Below are the code and all the weights of a small trained network. Each question names an input and a class and asks about switching units off, where a switched-off unit gives its printed mean instead of its output.

import numpy as np


def w(rows, s, z=0):
    codes = np.array(rows[::2]) - 128.0
    scale = np.full(codes.shape[1], s)
    scale[-1] = z or s
    return codes * scale


def f(y):
    return y / 2 * (1 + np.tanh(0.7978845608 * (y + 0.044715 * y**3)))


def log_softmax(a):
    a = a - a.max(-1, keepdims=True)
    return a - np.log(np.exp(a).sum(-1, keepdims=True))


def net(x, mask):
    res = np.array(x, float).reshape(1, 3) / 4 @ E
    y = f(res @ A[0][:, :-1].T + A[0][:, -1])
    res = res + np.where(mask, y, B[0][:, -1]) @ B[0][:, :-1]
    return log_softmax(res[-1] @ U[:, :-1].T + U[:, -1])


A, B = {}, {}
E = w([
[143,133,203,103,83,216,57],'x0',
[89,148,224,166,107,10,71],'x1',
[102,168,66,237,102,186,138],'x2',
],0.011)
A[0] = w([
[143,148,171,164,120,89,120,139],'N1',
[61,158,165,155,83,84,132,101],'N2',
[128,182,106,127,162,92,161,151],'N3',
[79,137,70,58,220,184,127,86],'N4',
[162,66,165,105,192,86,128,114],'N5',
[101,109,84,130,98,212,156,61],'N6',
[109,103,60,158,144,22,185,85],'N7',
[40,134,110,238,138,163,102,151],'N8',
[50,195,131,202,105,168,131,133],'N9',
[204,58,217,50,157,110,117,190],'N10',
[120,112,106,115,176,60,197,126],'N11',
[127,125,111,114,173,158,137,2],'N12',
[12,134,144,144,147,104,75,145],'N13',
[190,138,65,115,165,156,128,167],'N14',
[126,116,84,139,122,83,144,199],'N15',
[131,154,132,146,125,65,90,25],'N16',
[163,132,191,127,72,172,94,180],'N17',
],0.011,0.0032)
B[0] = w([
[85,119,102,59,209,219,83,189],'N1',
[133,49,92,71,182,132,33,210],'N2',
[162,200,126,113,98,163,116,171],'N3',
[24,92,209,148,165,122,111,217],'N4',
[103,109,129,179,149,79,208,192],'N5',
[87,109,180,162,140,144,95,233],'N6',
[97,177,151,108,80,195,131,241],'N7',
[116,128,183,182,132,35,161,255],'N8',
[133,97,254,194,141,113,205,244],'N9',
[104,135,199,249,136,102,173,250],'N10',
[108,194,236,146,59,145,133,214],'N11',
[88,55,69,101,116,130,77,147],'N12',
[112,108,153,94,173,163,97,206],'N13',
[95,143,176,50,173,145,64,220],'N14',
[164,192,182,86,121,147,86,180],'N15',
[65,80,124,106,105,149,105,176],'N16',
[136,252,190,56,18,107,93,230],'N17',
],0.0078,0.0092)
U = w([
[118,243,129,80,35,155,141,102],'0',
[33,46,106,63,245,139,95,90],'1',
[120,103,140,201,169,65,231,108],'2',
[167,193,126,119,186,120,167,254],'3',
[178,100,30,98,160,127,153,75],'4',
[220,82,64,122,98,121,183,68],'5',
],0.011,0.0059)

Each question gives the input, the list of numbers given to net, and the class t.
The units are the neurons (one row each of A and B). Each row of codes is followed by its name. A weight is (code - 128) times the scale printed after its matrix; where a second scale follows, it is the last column's (A, B and U).
mask holds one flag per neuron, in row order. A switched-off neuron (its flag False) gives its mean, the last column of its row in B, instead of its output. The means were averaged over made-up inputs and are rounded, as every weight is.
A unit's drop is (log p(t) with every unit on - log p(t) with that unit switched off) / (log p(t) with every unit on - log p(t) with every unit switched off).
The circuit of an input: a set's keep is (log p(t) with only the set's units on - log p(t) with every unit switched off) / (log p(t) with every unit on - log p(t) with every unit switched off). Starting from the 12 units with the biggest drops (on a tie, the unit counted first), units are removed one at a time, each time the one whose removal leaves the highest keep (on an exact tie, the one counted first), for as long as the keep stays at least 0.8.
circuit, biggest first: the units of the circuit, biggest drop first
k most important neurons: the k neurons with the biggest drops, biggest first
drop when u is switched off: that unit's drop, to one decimal
input [-3,-6,5], class 1: circuit, biggest first -> (N14)
input [-6,6,-3], class 0: 3 most important neurons -> (N11 N7 N3)
input [-8,-8,7], class 0: 2 most important neurons -> (N7 N11)
input [-5,-5,0], class 0: circuit, biggest first -> (N11 N7)
input [4,-5,5], class 1: circuit, biggest first -> (N6 N11)
input [7,5,8], class 2: 3 most important neurons -> (N9 N8 N7)
input [6,-7,7], class 1: circuit, biggest first -> (N6 N4)
input [1,1,0], class 3: 2 most important neurons -> (N7 N11)
input [5,8,-5], class 1: 2 most important neurons -> (N2 N1)
input [-8,8,1], class 0: 3 most important neurons -> (N7 N11 N3)
input [-6,7,5], class 1: 4 most important neurons -> (N2 N17 N1 N13)
input [-4,6,-1], class 1: 2 most important neurons -> (N2 N17)
input [1,6,-8], class 2: 2 most important neurons -> (N10 N5)
input [-1,-3,-5], class 2: circuit, biggest first -> (N10)
input [6,-8,1], class 1: drop when N4 is switched off -> 0.3
input [4,7,-3], class 1: drop when N2 is switched off -> 0.1
input [-5,-4,-3], class 0: drop when N11 is switched off -> 0.3
